[ 94  98 102 128 154  97 145 186 124 152 131 126 121]  k397
[152 176 130  80 124 128 113  98 187 103 138 214 136]  k574
[152 165 136 135 116 133 127 118 177  83 128 232 129]  k904
[163 120 102 112 120 143 124 118 114 162 131 109  83]  k211
[144 120  91 120 141 143 135 121 124 162  93 109 114]  k778
shift +1: [97]
[98]
miss k904: [127  83 165 177 116 136 118 135 128 133 232 152]
[129]
k778?
[144 120  91 120 141 143 135 121 124 162  93 109 114]
k211?
[163 120 102 112 120 143 124 118 114 162 131 109  83]
miss k211: [109  83 114 112 124 143 163 120 118 131 120 102]
[162]
miss k778: [120 162 143 109  93 144 120 124 141 135 114 121]
[91]
miss k904: [165 133 116 118 152 135 127 129 177  83 232 128]
[136]

[109  86  45 166 128 164 109 110 167 136] : k258
[ 81 105 159 103 112 101  96 134  64 140] : k163
[101  74 176 122 127 134  97 132  51 162] : k304
[178 182  65 159 141 118 103 134  96  90] : k566
[ 31 104 120 111 157 172 142 128 116 108] : k278
[219 169  63 161 116 111 104  99  65 142] : k599
[221  81 224 142 139 222 109 158  89 108] : k185
[ 88 111  83 197 138 132  53 159 123 135] : k660
[128 100  58  64 120 147 119 126 224  86] : k710
[234 109 146 129 120 138 114 140  14 126] : k763
miss k185: [158 109 221  81  89 224 142 108 139]
[222]
miss k258: [ 86 167 136 109  45 109 164 128 166]
[110]
shift -1: [ 83 197 138 132]
[ 82 196 137 131]
miss k185: [158  89 139 109  81 224 108 222 142]
[221]

[132 122 222 140]  k248
[139 111 243 140]  k534
[132 122 159 169]  k901
miss k534: [140 111 243]
[139]
shift -1: [132]
[131]
k534?
[139 111 243 140]
q: [132 122 222 140]
k248

[168 167  88  90 166 164  90 166 172  91 164 168  89 165 166] = k136
[ 45  48 209 205  50  54 207  49  41 206  55  46 207  53  50] = k259
[127 126 131 130 125 125 130 125 124 129 125 125 130 125 126] = k371
[116 116 140 139 117 118 140 117 115 139 118 117 140 117 116] = k926
miss k259: [ 45  41  49  53  50  50  54 209 205  55 207 206 207  46]
[48]
shift -1: [ 48 209 205  50]
[ 47 208 204  49]
q: [ 45  48 209 205  50  54 207  49  41 206  55  46 207  53  50]
k259
q: [168 167  88  90 166 164  90 166 172  91 164 168  89 165 166]
k136
miss k259: [ 48  53  45 207 206  50  54  55 209 205 207  49  46  50]
[41]

